Each row has a class, written after it.
[ -93   -9  -46 -125  133  -51 -196   21  -23    3   84  140 -133   22
   12  -89  -67    8   99  109  -58  -96  121  -11  114  -48  -19   23
  -89   22  135  -70   27   88   57   39   36  169] : C
[-113  111   46  -60  201   29  -61   21    3   74  -67  -33 -278 -124
 -219  -44   61   16  110   87 -114  -80  197 -137  178 -114   28   -8
   44   -1   75   -4 -100    6   -8  132   31   87] : K
[-136 -164  179 -253   59  -20   55   -5   54  176  -84   55 -119  117
   85  -66   47  103   36  141  112  -40   40  123   13   65   30  -72
   61  165    1  202   88 -149  183  -25   65  148] : Z
[-123  -49  -20  212  166  -23  -24   10 -121   92   23    1   42  -60
  -66   36   75  -33  -89  -22  -49  -39  -19  -81  -19  -67  -18   89
  104    8  -16   52   41  150  -44  153    4  -16] : E
[ -12   80  -14    0  101  -51  -73  -39   37   -1   12   28  -51   52
  -56 -103   -1   22 -112   30   39    2  -71  -98   71   44 -147  102
   48   36   32  -13   23  133   -1   51   25  -38] : K
[ -54 -196 -559 -511 -387   76 -243 -302   16 -181  -87  263 -602  -88
 -178 -116  -17   -8  -62  153  112  276  130 -202  126  -30  192   45
 -555   89  121 -306   50 -427  -94    2  132  -62] : Z
[-148  -64   27  143  134  -33  -50   12  -43   92  131  -55   -1    4
  -87  -41  -39   88  -40  -27  -20  -47   40 -138  132  -69    0   38
   84  -55   39   11  -13  -74    7   -6    2   65] : L
[-172 -155   -7  -14   38  -48  -47  -34   56   92  216  -67  -41   17
   73  -17   54  136   59  -53   18  141   -2  -56   50   70  -54  176
  -91   31  -17  -50  246   25  -24  251   -7   24] : J
[  -4   15  -44   64  124 -100   26  -49  -75   27   -3  -21 -150  110
   75  152  182   49  -84    5    3   20 -118  -45  -50   -9  -18   34
    1  -17    3   25  -97  -47  107   90  -95  149] : E
[-312   92   74   42  132   22  -18  -60  153   76  140 -110   16  -72
  -43  -98  172   44 -120   54   80 -185  -30 -109   62   21 -158   90
  162  -78 -136  102    8  110   20  105   21  115] : L
[-190  198  -60   79   38   -3 -147   15   61  -28 -197  -60 -131   92
   70  -82 -156   37 -192   47  -16  -20   91   -9  138   -9  122 -137
   72   19  178   95   -3   10 -105 -142  -49   41] : L
[-122 -133  -83  146   60  -53 -102  -44  -83  -30  121   89  224   80
  287   42  124  -36 -174  -30  -32   43  -87  -72  -41  -86  -60    8
  -60  -40   48   42  -21  168  129  172  -49  251] : K
[-258   10  -87   34  -22  166  -16  -12    4   41 -110   40  -52  151
  143  -46 -295   67 -217   41  174   77 -272 -137  -87   86   33  -46
 -176  321   79  185  191  -85  -58  -96   59  203] : J
[  74   64  -88 -168 -103  -59  -93   76   23   -5   26   24  -53  -62
   44 -135  -74   38  -71  156   23 -130  -75   -7  -36   91  -40  -46
 -115  153  -45   94  -30   74   21  -13   78   52] : C
[-164  -44   -4    1  128  -21   44    0  -50   -6  -27  -96    1  -73
  -23   84  -43    2   17  107  -24   18   31   18   52  -57  149 -106
  -35   38    2   83  101  -44   40  111    1  129] : E
[ -72   68  -38 -588  303   84  475  -78  100   -8 -311  -48   97  204
 -170 -280   69   58  -70  101  -11  193   18  -94  -24 -111  128 -128
  -78  445  -87  250  -54  -95   52 -118  -82  -94] : Z
[-141  -99 -139   41  -94   64 -159   -6  -89  -40  206   92 -219    6
   75  -66 -174   72    2   21  -22 -161   -9  -86  129   27  -97  144
  -16  -64   34  -15  127 -162  -53   49   74  161] : Q
[ 414   11  -61 -123  -14 -366   58   53 -118 -192   53 -100  -41   49
  -23  135  385  -62   23 -107  -75  170 -131   78  -81  173  -30   29
  125 -226  -98 -124 -243  252  154  126 -105 -331] : X
[-124  -54  -28 -194  -61  153 -152   54  -18   -8   72  259  213   24
  223   44 -102  -36  -18   35 -140 -226  116   64   82  -59  -28   11
    1   42   41   23  121   85   74   31   56  310] : K
[-347 -212 -206   50   53  -21 -303  -46   -4   10  335   74   16  -45
  257  -28  -26   17   26   43  -12  207 -161   14  176   30  -57  106
 -209   -7   95  -40  199  210   70  137   45   82] : X
[ -64 -304  179  128  -49 -172 -369  132 -307  -25   59  318  229   -3
  -52 -348  -66  -60 -438  209 -160 -312  218 -208  289  -81  -89  -21
  353 -302   44  204  159  484  293  394   61  262] : K
[  19  181   97 -129  108    8  -48  -51  115  154 -145   30 -272  170
 -145  200  194   73  -61  -92  -91   68   66  -19  -38   23  -83   69
  101   51  -75  -89  -25  117   12   36   52   36] : E
[ 140   96  -22  -62   -7  -63  122   16   18   65  -89  -67  -90  141
  -13  132  267   64  -57 -114  -90   76  -87   39 -181   50  -49  101
   23  -78  -50  -71   50   70   66  -46  -55   46] : J
[-135 -145   -9  -80  -69   14   36  142 -164  -28   30  124  236   72
  169   31  -20    9 -209   47   14  -69 -107  -53   -6    5  -61   22
  -43   -3  -22   99   97  -11  154   43  -75  304] : K
[ -29 -131  -40  237 -138  -52 -101 -139    9  106   92 -129  -84 -217
   -7  -58  108  154  -77  -54  100  194 -108 -169  -74   82 -193   73
    4 -144   61  -29   60   -4   45  250  -37  -91] : X
[ 429 -442 -103 -139   16 -166  258  -36 -226  116  253 -442  -54   -3
 -128 -178  436   86 -253   30  153  158 -257 -244  173  289  -46  479
  110 -457  -23 -276  262  -94 -298  143 -250 -237] : J
[ 381  202  -51   -5  -12   10  172   21  -49 -167 -249  -88 -141 -112
 -134  120  -62 -162  138  -88 -247   62  -35   54 -109  -56  121  -74
  -22  -49   83  -62  -83   88 -203  -40   76 -208] : J
[ 329  116   -9  305  442 -675  -32   24 -190   53  -20 -293 -557 -271
 -368    1  329   27  527  141  -63  121  283 -162  107  -12  126   30
   97  -70  436 -226 -171  -93  -17  197  -57 -644] : Q
[-509 -115 -144   98  175 -140 -170  -23   -1  196  122  -98 -300  -75
  101 -124   44   96  -23   -7  -86  -95  -27   63   38 -120   98   49
  -24    6  -29  247  177 -173  -11  220  -21  361] : X
[  14  -21  107 -207   28   23   57   35   35   98  -79  -11   68   -1
    7    6   70   19  -69   24   14   -5 -121   24  -29   59  -41  -46
   24  123  -57   81    1   87   53   -5   67  122] : X
[-589  -12 -255   73   36  -11  -69 -176  154 -291  -77   95  105  385
  164  -90 -206  145 -140  -45  -70  189  219  180  353 -111   32  137
 -210   40    0 -101  272 -123 -236  -45  -49   14] : Q
[-584  -13  472   46  195  427 -289   -3  304  117 -260  128   86  -85
 -103   92 -685  160  -18  100  142 -224   -3  -97  253 -120  186 -103
   68   89  203  200  261 -160 -244   21   31  252] : L
[-181 -113 -187 -152  -79   -5  -37  -43   22  -93  158  -19  221   62
  148  -38 -242   71 -190 -121  -24  122  -82  -87   60   20  100   53
 -130   49   -9  -22  306  -72 -126   61  -76   99] : C
[ 133   71    2   87   74 -121  -18   -4   65   57 -115  -48   -7   72
  -14   85   56   45   -8  -29   13   95 -148   75 -125   19   -6   -5
  -50  141  -38   18   49   68  -24  -42   20 -123] : X
[-184  -28   76 -306  238 -118  284  158    0  140 -202 -292  -68  182
  -97   47  207  186  -81   30  -62  381   20   70  -87   88   74   16
   10   56  -68  107  227   18   18  -26  -99 -106] : Q
[ -25   72  -52 -719  -53 -136   60  124  342  -87   88   53 -127  120
   38  -96  152  -12  106  -67  -86   76 -168  -31   49  126  -64   80
 -159  126  -27  -11 -110   26    6  -54    1 -175] : H
[ -53   13  158 -208   92   53  137   78  101  117  -81  -98  -20  -96
   -6   82   27  -66   -6   15   83   86  -33  177 -206   27  157  -77
  -32  214 -132  176  156   59   17  109   72   95] : C
[ -83   94   16 -133  -11   44    5  -20   76  121  -54  -72 -128  -56
   -2   15   44   68  -59   30  -20    7   61    6  -43  -20   81  -92
   -8   22   -5   39   95  -27   66  -52   59  183] : K
[-387 -210   33 -402  179 -123 -123 -113  168  201  126  180  299   94
   54 -120   68  140  259   63   10 -341   -4  113  211  120  -57   53
  144  224   66   -5   98   22  135 -208  231  -40] : E
[-271 -129  -37   65  -11  -86    7  -92  -44  -21   88 -184 -103  -55
    0 -109  129   55 -148  110   19  -38   57  -30   85   31   18    3
   59 -357  -51   12  123   22    0  143  -63  208] : H
[-494  408   72  156   67  -66 -348 -469  313  371 -350  522 -899  271
 -158   95 -209  207 -332 -241 -158 -357  120 -419 -387   51  168   86
  273  115  238  338  -58 -190  -58  357   94  692] : H
[-171  -53  -94 -131   33   68   20  -44  -15  -73   89  139  -46   73
   44  -32 -262   15   52   81  -33   61   32   -7  141    9   65   28
 -141  105   98   28   55 -155  -21  -10   11   93] : Q
[-501 -749 -442  433 -359  247 -431 -166 -573  -59  531   73   95 -463
  323 -396 -366  137 -240  142  409  147 -138 -244   15 -139  149 -234
 -226 -121  130   18  286    4  204 -187  359 -102] : Z
[ 123  -20  -36  -36 -125   47  -92  -63  117   92  124   69  259  -16
   38 -158  -27 -142 -167   77   84   10 -112  -10 -138   17  113 -250
 -111  236 -213  127  -96  415  124    5  127   60] : E
[  -5    6   56 -213  -69   40  -43   56   39  -41  -51  -38  -67   20
   51  -71   31  104   22  150   31 -113   57   54  122   67  -62  -57
  -30   21  -12  -37   23   55   49  -43   85  131] : Q
[-383 -122  109  250  326 -194  146  -24   25  214 -183 -130 -197  229
 -114   78  417  101   -2   41   39   44 -129 -108   68  -22  136   59
   49    2  -61  220 -168 -128   73   99 -198   45] : H
[ 114  108  -39 -207  108 -172   23  -63   62  -22 -144   38  -54  104
  -27   59  115   -7   83  -18  -81  124   19  138  -16  -51  141  -94
  -39  176   -3  -44  -30  107   80 -108   39 -163] : Z
[  88  124  149 -244  -74 -119  -89   26  168 -117  -39   21  123  210
  107  -74  -52  122 -123   91   84  -75  -76    6  162  215 -196   15
   39   71 -101  -37  115  241    9   13   18  -58] : K
[-275 -131 -403  -54  -78 -218 -191    1  -13 -191  407  195  233  210
  214 -106  -96   -7 -146 -317 -178  -67 -304 -134   48   41 -237  262
   64  -94  105  -29   41  -28   51 -113   88  -76] : J
[-241  -52  -50  -14   27   -3 -204  -33  -20   62   38   78 -165  -21
   50  -68 -114   64  -37  120   13  -77   70  -43  105   16  -52   62
    3   31  168   46  190  -86   14   76   83  106] : J
[-108 -150 -102 -136  101  -48   45   36 -122  -83   92    2   21  -44
  101  -21   91   41   83   52 -134  -64   -4   22   77  -57    7   82
  -26 -159   24   27    9  -28   34   73  -42   38] : K
[ 157   40   93  -48  164 -127  154  117   71  -13 -145  -85  121   85
  -28  104   55    9   49 -104   -9   74 -185  203 -128   30   99   87
   61  158  -68   92   27   62  -75   20  -88 -266] : Q
[-334  -25   38  192  201   27 -257  -10   55  330  -54  108 -299  124
  238  218   99    1   77   34  100  -44 -124  114 -150   -7   58   13
  -48  263   27  193   47  -18   24   45   12  245] : Z
[-159 -179  156 -290  101   39   32   29   65  176  122   97   47  169
  159   95  182  -19   63  -10  -60   26  -91   14   68   -9  -66   61
   32  -24  -69   83  205  -12  205   16  -37  179] : K
[-180  -35   30 -537  412  230  358 -115   70  236 -115  -30 -342  -69
 -300   84  303 -323  230   21 -383  268  226   57  -46 -338  457 -187
   53 -145   14  220   24 -103  281  115 -149  399] : Z
[ -31  216   95  143  -34  -93    4   88   72   84  -81   30  -50   46
  -16   91  218  -35 -205   23   62  -75 -107  -56  -19   71  -89   30
   87   62  -71   92   -7   99  161   58  -80  206] : X
[-240  112   17   86   34 -143   45  -45  149   47   42  -90 -174  -22
 -179  -35   -3  104   -1 -232  -36   62   24  -86  -44  -18    6  100
   59  -63  -20  -17  -39 -114 -137   41   15 -139] : J
[-143 -129   67 -178  172  189  117  -87   31   37  -18    1  193   69
   90    7  -12  149    1   26   59   26  -83   37   -4    8  103   13
  -55  122  -39   31  142  122   52  -11   65  185] : K
[-160   84  194 -116   31   54   91   42   60   98 -143  -66 -138  -87
  -66   74  112   64 -140  -58   16   63  136  -24  -35  -63  134   -7
  132   -9    3   52  157  -27  -20   64   -9   19] : Q
[-153  -48 -289 -332 -352   91 -383  -25  111 -328  182  207 -134 -160
   36 -438  -33 -128 -102  363   74 -413  494   92   48 -122  -30 -215
 -123 -174 -109   12 -111   53  133   53  240  183] : H
[  42   30  -97  109   69 -140   11   54  -46 -106  146  -76  189  -53
  -82  -91  -17    1 -124  -38 -111   -1  -25  -93   14  -28  -60   46
  101 -114  -53   43  -50  120  -26   79  -48 -134] : X
[-125 -114   98   18  120    0   57    5 -115   28   31   47  -66  -43
   -6    4   67   73  103  128   12  -90   66    3   89  -14  -30  103
   40  -36  -11   41   54  -38   10  105  -10  -43] : Q
[ -75   61  -23 -122   49   30  -72  -21   -7   92 -114  -69 -193  -35
   20   15  117   18  -68   93    5  -56  127    2   -8   -5   99  -91
   39   72   18   63    3  -13   -2   10   43  102] : C
[-210  -38  -25 -146   -9  127   39  -91  -12  121 -125   -1  -93  -65
 -142   33  191  -11  -99  121  -78  132  290    3    7  -60   52  -21
   90 -174  -54   20  122   -6   41   28  -54  -29] : Z
[-258  168  112 -660   81   49 -298  -58  455  -90  260  178    6  254
  277    7  111  248 -189 -154   29  -31 -243  -17   39   -9 -102  126
  -28  -97 -100 -119  142  349  184 -127    8  138] : L
[-250 -223  184  -62   57  274   30  -16  -81  100   67  114  178  -81
  216    0   17  125   59  119  165 -315   40  112 -144   16   68  -32
   -3   53 -122  108   71  156   80   37  144  381] : C
[ -44   89  242   -3  159  -45  -29  132   56   87  -78 -169 -104 -176
  -83   29   59   97 -104   88   85   81  112  -45  -49  -58  227 -112
  117  -44   43  138  115  116  106  172  -88  -35] : K
[-637  -41 -171   39  528 -252 -103 -182  451   25  134 -188   15  329
   18   -9 -150  123  222  -75   91  214 -106 -186  143   66  236   29
    8  208  381  213    4 -486  -20   31 -193 -169] : J
[  12  125  -27   34    1   45   26   96  -57   28 -109 -126 -201   53
 -101   63   99  -26 -124   28   43   56   22  -89  -40    1  114 -138
   35   28   11    7    8   40  138  -72  -29  170] : H
[-423   -1  -49  -79  215  -14   63  -74   51  -37   68   57  -41   55
  139  -24  -43   96  100  -19  -53  -16  -63  -60  132  -99   20   62
  -78   12   76  105  -22 -180   -4   16 -113   77] : K
[ 289 -213  163 -351  -58  -63  217  -70 -127  -65  264   22  127 -242
  -78 -189   97    4  264  240  -28 -153   36   14  106  -13 -118  -22
  -60 -114 -257  -40  -46   81   96  125   82 -203] : Q
[  -6 -511 -289  159 -122  -59 -456   90 -173    1  376  -97  -45  138
  355  381  131  -71  112  -71 -476 -229 -386  -80  129   82 -382  273
   51 -646   21 -107  341  -41   -6  238   68  591] : Z
[ -50  -47   63 -198  133  -40  -63    6   92   50   23  -18  -79   83
   72  -18   52   41   75   88   22  -54   22   29  111   15  -32   33
  -61   86    1   -3   83  -22   -7   90   24  144] : K
[ 101  271  163  -44   77  -69  -92   46  152   95  -26  -74  -74  -50
   20 -100  -34  119  -33  148   63 -263  -36  -31 -103   80    7 -128
  112  176   -8  171  -64  197   52  -22  100   18] : J
